Each row has a name. Each question is about the rows just above it. Places in a row count from 0.

-.29  .16  -.02  .12  .59  .15  -.19  .24  -.75  .15  .04  -.06  .13  .35  .05  -.02  -.20  .04  -.66  .00  .07  -.07  .30  -.72  .22  -.30  -.14  -.18  .00  .03  -.32  .17  .26  .39  -.49  .19  -.14  bosi
-.29  .16  -.02  .12  .59  .15  -.19  .24  -.75  .15  .04  -.06  .13  .35  .05  -.02  -.20  .04  -.66  .00  .07  -.07  .30  -.72  .22  -.30  -.14  -.18  .00  .03  -.32  .17  .26  .39  .44  .24  .37  Kemu
.07  -.03  -.08  -.25  .68  -.24  -.38  .15  -.66  -.30  -.06  -.30  -.08  .64  .06  -.06  -.16  -.01  .72  -.06  .07  .01  -.03  .34  .07  -.61  .29  -.46  .06  .24  -.36  .04  .12  .54  -.05  -.22  -.57  diga
.01  -.06  -.30  -.04  .87  .05  .10  .34  -.17  -.92  -.09  -.14  .14  .19  -.05  -.15  -.28  .17  .14  .41  -.03  -.08  -.30  .53  .14  .16  .25  -.46  .06  .24  -.36  .04  .12  .54  -.16  .63  -.20  Baze
key -> tag
.35 -> K477
.64 -> K784
.04 -> K661
.36 -> K316
.05 -> K179
The tag of bosi, keyed by place 13: -> K477
-.29  .16  -.02  .12  .59  .15  -.19  .24  -.75  .15  .04  -.06  .13  .35  .05  -.02  -.20  .04  -.66  .00  .07  -.07  .30  -.72  .22  -.30  -.14  -.18  .00  .03  -.32  .17  .26  .39  -.49  .19  -.14 is in which row? -> bosi

.25  .17  -.22  .29  -.28  -.37  .13  .18  Rolu
.58  -.11  -.10  .55  -.44  -.31  .44  .47  budov
-.05  .62  -.55  .09  -.38  -.82  -.20  -.05  doku
.30  .05  .00  .34  .06  .07  .15  .14  debe
key -> tag
-.37 -> K917
.57 -> K680
-.32 -> K636
.58 -> K180
-.82 -> K693
-.31 -> K190
The tag of budov, keyed by place 5: -> K190
The row with .25  .17  -.22  .29  -.28  -.37  .13  .18 is -> Rolu

.95  .46  .00  .05  -.29  -.54  .01  -.17  -.07  .28 : kef
.38  -.05  .38  -.46  .23  -.27  -.02  -.31  .53  -.10 : Monub
.13  .32  .22  -.40  -.10  -.85  -.07  .32  .12  -.09 : Pizek
.13  .32  .22  -.40  -.21  -.85  -.07  .32  .12  -.09 : veveb
Table of tags by key:
.02 -> K891
-.07 -> K543
.01 -> K617
.28 -> K129
.27 -> K788
.46 -> K62
The tag of kef, keyed by place 6: -> K617
Whose row is .95  .46  .00  .05  -.29  -.54  .01  -.17  -.07  .28? -> kef
Which row holds .13  .32  .22  -.40  -.21  -.85  -.07  .32  .12  -.09? -> veveb
Which row holds .13  .32  .22  -.40  -.10  -.85  -.07  .32  .12  -.09? -> Pizek

-.11  -.03  .18  -.08  .07  -.47  -.12  .04  -.06  .19  .24  -.10  -.10  -.55  -.19  .37  .24  .00  -.26  -.17  .17  -.09  -.17  .05  -.64  .20  .19  -.16  -.62  .07  .23  -.21  -.37  -.12  .09  -.29  .37  -.58  -.04  -.17  .24  .09  .09  .04  .17  -.02  -.05  .00  .07  -.12  .49  .19  -.20  -.63  .21  -.31  .53  -.38  -.44  .18  .44  .05  .41  .17 : dipo
.20  -.17  -.16  .18  -.15  -.13  .23  -.09  -.02  .04  -.09  -.38  .29  -.18  -.37  -.28  .29  -.05  -.43  -.16  .21  .00  .19  .26  -.02  -.25  .29  -.04  -.15  .08  -.16  -.17  -.30  .05  -.23  .32  .00  -.07  -.12  .09  -.16  .04  .17  .20  -.29  .06  .01  .09  -.07  -.20  .33  .15  .06  .17  -.06  -.06  -.21  -.12  -.14  .03  -.40  .22  .17  .10 : tib
-.12  -.26  .41  .26  -.29  .19  .47  .12  .02  -.40  -.34  .45  -.17  .26  .17  -.02  .13  .10  .06  .20  -.10  .17  -.27  .04  .14  -.09  -.37  -.43  .35  .16  .08  .40  .32  -.20  .23  -.06  -.07  .80  .29  .19  -.45  -.30  .00  -.20  -.19  .19  .03  -.07  .04  -.16  -.12  -.03  -.11  -.03  .23  .39  .15  .24  -.02  .13  .00  .21  -.03  .20 : tunu
.20  .04  -.32  .02  .02  .09  -.03  -.11  .02  .10  -.01  -.29  .25  .10  -.14  -.30  -.04  -.06  -.07  -.07  .05  -.03  .28  .08  .24  -.18  .20  .24  .09  -.06  -.21  -.14  -.09  .17  -.24  .31  -.16  -.09  -.15  .05  .01  .11  .02  .15  -.13  -.05  .01  .05  -.08  .04  -.05  -.03  .17  .39  -.22  -.03  -.42  .05  .19  -.12  -.39  -.01  -.12  -.11 : Mip
-.19  .09  .20  -.15  .10  -.09  -.19  .10  .00  .01  .14  .24  -.27  -.08  .19  .35  -.09  .04  .18  .05  -.07  -.03  -.23  -.15  -.23  .26  -.16  -.07  -.11  -.03  .20  .06  .08  -.09  .21  -.34  .14  -.13  .09  -.09  .18  .00  -.07  -.14  .27  -.03  -.02  -.05  .09  .08  -.02  -.02  -.12  -.37  .14  -.06  .37  -.07  -.09  .05  .46  -.12  .06  .02 : tiza
.09  .25  -.34  -.24  .26  -.03  -.42  -.07  .01  .27  .25  -.26  .11  -.05  -.02  .00  -.22  -.07  .12  -.09  .01  -.11  .23  -.09  .04  .08  .20  .41  -.09  -.17  -.07  -.25  -.11  .18  -.16  .02  -.02  -.50  -.19  -.14  .34  .22  -.06  .10  .17  -.18  -.02  .03  -.04  .18  -.08  -.05  .10  .12  -.22  -.24  -.19  -.08  .15  -.15  -.01  -.22  -.10  -.20 : Repem
.15  -.22  -.01  .24  -.23  .00  .37  -.03  -.01  -.11  -.21  -.15  .20  .00  -.22  -.28  .25  .00  -.31  -.05  .13  .05  .10  .21  .07  -.24  .11  -.16  .05  .10  -.12  .01  -.11  -.01  -.12  .29  -.06  .25  .00  .14  -.29  -.08  .14  .10  -.33  .12  .01  .05  -.07  -.19  .19  .10  .03  .19  .00  .10  -.18  .01  -.07  .05  -.38  .25  .09  .10 : lito
.12  -.10  -.06  .21  -.18  .40  .30  -.02  .05  -.27  -.35  .11  .13  .50  .12  -.44  -.09  .03  .11  .16  -.11  .13  .12  .05  .59  -.27  -.19  -.01  .59  .01  -.21  .24  .32  .07  -.07  .35  -.36  .71  .08  .22  -.40  -.16  -.03  -.02  -.30  .11  .05  .01  -.07  .01  -.37  -.14  .15  .57  -.13  .36  -.48  .36  .34  -.11  -.50  .08  -.33  -.06 : Nakas
Table of tags by key:
-.37 -> K114
.39 -> K760
-.23 -> K702
.19 -> K875
The tag of tiza, keyed by place 53: -> K114
Whose row is -.12  -.26  .41  .26  -.29  .19  .47  .12  .02  -.40  -.34  .45  -.17  .26  .17  -.02  .13  .10  .06  .20  -.10  .17  -.27  .04  .14  -.09  -.37  -.43  .35  .16  .08  .40  .32  -.20  .23  -.06  -.07  .80  .29  .19  -.45  -.30  .00  -.20  -.19  .19  .03  -.07  .04  -.16  -.12  -.03  -.11  -.03  .23  .39  .15  .24  -.02  .13  .00  .21  -.03  .20? -> tunu

.11  .57  .46  .21  -.02  .30  -.34  -.14  -.26  .54  .33  -.67  .31  -.17  -.03  -.09  .20  -.35  -.87 : mimad
-.14  -.12  .28  -.05  -.05  .20  .01  .07  -.03  -.05  .03  .05  .04  .22  .05  -.02  .24  .27  -.01 : vuk
-.01  -.06  .02  -.03  -.01  .01  .00  .01  .01  -.01  .01  .03  .00  -.01  .02  .03  .00  -.05  .00 : bofad
-.14  -.15  .34  -.07  -.05  .19  .01  .12  -.04  -.06  .03  .05  .04  .19  .04  -.03  .35  .32  -.01 : dit
-.01  -.04  .02  -.03  -.01  .01  .00  .00  .02  -.01  .01  .03  .01  -.01  .03  .04  -.01  -.05  .00 : nipim
-.15  -.22  .29  -.06  -.05  .23  .02  .12  -.07  -.05  .03  .04  .05  .20  .05  -.05  .38  .36  -.01 : Mudu
Table of tags by key:
.05 -> K417
-.01 -> K654
.04 -> K336
.01 -> K332
The tag of vuk, keyed by place 12: -> K336
Which row holds -.01  -.04  .02  -.03  -.01  .01  .00  .00  .02  -.01  .01  .03  .01  -.01  .03  .04  -.01  -.05  .00? -> nipim
Whose row is .11  .57  .46  .21  -.02  .30  -.34  -.14  -.26  .54  .33  -.67  .31  -.17  -.03  -.09  .20  -.35  -.87? -> mimad

.01  -.46  -.37  -.38  -.11  -.15  .35  .11  -.25  -.32  -.64  .11  .80  -.79  -.18  -.08  -.04  .26  -.06  .43  .13  -.08  -.08  .18  .31  .60  .44  -.14  .31  .10  .04  .06  -.05  .07  .27  .37  .19  .31  .13  -.30  .38  -.40  .36  .26  -.13  -.02  -.18  -.30  -.37  .40  -.36  -.25  .13  .04 : Notup
-.04  -.09  -.23  .02  -.03  .23  .36  -.50  -.49  -.29  -.08  .20  -.36  -.01  -.29  -.05  .59  .25  -.21  -.14  .00  .46  .63  -.24  .02  .16  .09  -.07  .02  .18  .23  .07  .16  .14  -.10  .43  .24  .29  .36  -.04  .20  -.31  .38  .39  -.34  .26  .12  -.05  -.20  .31  -.39  -.39  .34  -.24 : Govid
-.02  -.23  -.28  -.24  -.11  .05  .58  .00  -.39  -.27  -.57  .10  .27  -.27  -.23  .31  -.46  -.26  .01  .19  -.25  .36  .05  .06  .09  -.15  .30  -.34  .21  .15  .64  .16  .29  .48  .13  .36  .14  .29  .03  -.39  .32  -.21  .06  -.10  .24  -.34  -.39  -.39  -.31  .20  -.06  .10  -.23  .34 : timam
.27  -.18  -.29  -.17  .03  .31  .64  -.25  -.09  -.02  -.23  -.03  -.29  .26  -.32  -.34  -.20  -.20  -.28  -.03  -.48  .11  .34  .28  -.20  -.19  -.10  -.08  .00  .36  .15  -.06  .36  .00  -.32  .34  -.04  .21  .29  -.07  .21  -.32  .39  .39  -.34  .24  .08  -.08  -.21  .32  -.38  -.40  .34  -.23 : faka
.11  -.24  -.15  -.62  -.04  .30  -.04  -.13  -.63  -.36  .00  .18  .15  -.28  .46  .29  -.26  -.17  -.28  .32  -.22  .11  .05  .64  .05  .20  .24  -.38  .00  .32  .44  -.25  .21  .17  -.15  .16  .44  .29  .26  .14  -.28  .35  -.40  -.37  .28  -.17  -.01  .14  .28  -.37  .40  .37  -.29  .16 : Gekun
.11  -.24  -.15  -.62  -.04  .30  -.04  -.13  -.63  -.36  .00  .18  .15  -.28  .46  .29  -.26  -.17  -.28  .32  -.22  .11  .05  .64  .05  .20  .24  -.38  .00  .32  .44  .26  .29  .30  .59  .20  .55  .15  -.02  .28  -.14  -.01  .16  .29  -.37  .40  .36  .28  .15  .00  -.16  -.29  .37  -.41 : ros
.05  -.32  -.18  -.23  -.12  .14  .53  -.16  -.10  -.36  -.64  .07  .21  .10  -.03  -.17  .00  .42  -.43  .24  -.33  .10  -.02  .16  -.23  .00  -.05  -.38  .58  .66  .25  .10  .12  -.08  -.29  .52  .13  .20  -.04  -.11  .26  -.34  .39  .38  -.31  .19  .04  -.11  -.26  .36  -.40  -.39  .30  -.19 : vem
Table of tags by key:
-.20 -> K905
-.02 -> K814
-.46 -> K751
.21 -> K721
Look up the entry of faka at place 16 in the table: -> K905
Whose row is -.04  -.09  -.23  .02  -.03  .23  .36  -.50  -.49  -.29  -.08  .20  -.36  -.01  -.29  -.05  .59  .25  -.21  -.14  .00  .46  .63  -.24  .02  .16  .09  -.07  .02  .18  .23  .07  .16  .14  -.10  .43  .24  .29  .36  -.04  .20  -.31  .38  .39  -.34  .26  .12  -.05  -.20  .31  -.39  -.39  .34  -.24? -> Govid
Which row holds .01  -.46  -.37  -.38  -.11  -.15  .35  .11  -.25  -.32  -.64  .11  .80  -.79  -.18  -.08  -.04  .26  -.06  .43  .13  -.08  -.08  .18  .31  .60  .44  -.14  .31  .10  .04  .06  -.05  .07  .27  .37  .19  .31  .13  -.30  .38  -.40  .36  .26  -.13  -.02  -.18  -.30  -.37  .40  -.36  -.25  .13  .04? -> Notup
Whose row is .11  -.24  -.15  -.62  -.04  .30  -.04  -.13  -.63  -.36  .00  .18  .15  -.28  .46  .29  -.26  -.17  -.28  .32  -.22  .11  .05  .64  .05  .20  .24  -.38  .00  .32  .44  .26  .29  .30  .59  .20  .55  .15  -.02  .28  -.14  -.01  .16  .29  -.37  .40  .36  .28  .15  .00  -.16  -.29  .37  -.41? -> ros

.26  -.34  -.37  -.14 = zasul
-.12  .38  .14  -.15 = lof
.26  -.15  -.37  -.14 = nen
.79  .20  .06  .05 = Difus
-.37  .20  .06  .05 = mozod
-.12  .38  .39  .21 = murad
-.48  -.13  -.05  -.08 = Ponav
key -> tag
.38 -> K958
-.13 -> K662
.26 -> K185
.37 -> K138
-.36 -> K501
-.12 -> K456
-.37 -> K278
Look up the entry of lof at place 0 in the table: -> K456
Where do .26  -.34  -.37  -.14 appear? -> zasul
Whose row is -.48  -.13  -.05  -.08? -> Ponav
.79  .20  .06  .05 is in which row? -> Difus
Whose row is -.12  .38  .14  -.15? -> lof

.58  .69  .00  .16  dok
.94  -.09  -.17  -.18  Pem
.36  .80  -.21  .21  pase
.60  .65  .03  .12  lam
.72  -.38  -.29  -.28  Gofa
.69  .51  .02  .06  gel
key -> tag
-.21 -> K208
.21 -> K896
-.20 -> K146
.03 -> K973
Join pase by its entry at place 2: -> K208
.58  .69  .00  .16 is in which row? -> dok
The row with .69  .51  .02  .06 is -> gel
Whose row is .94  -.09  -.17  -.18? -> Pem
Whose row is .36  .80  -.21  .21? -> pase
.72  -.38  -.29  -.28 is in which row? -> Gofa

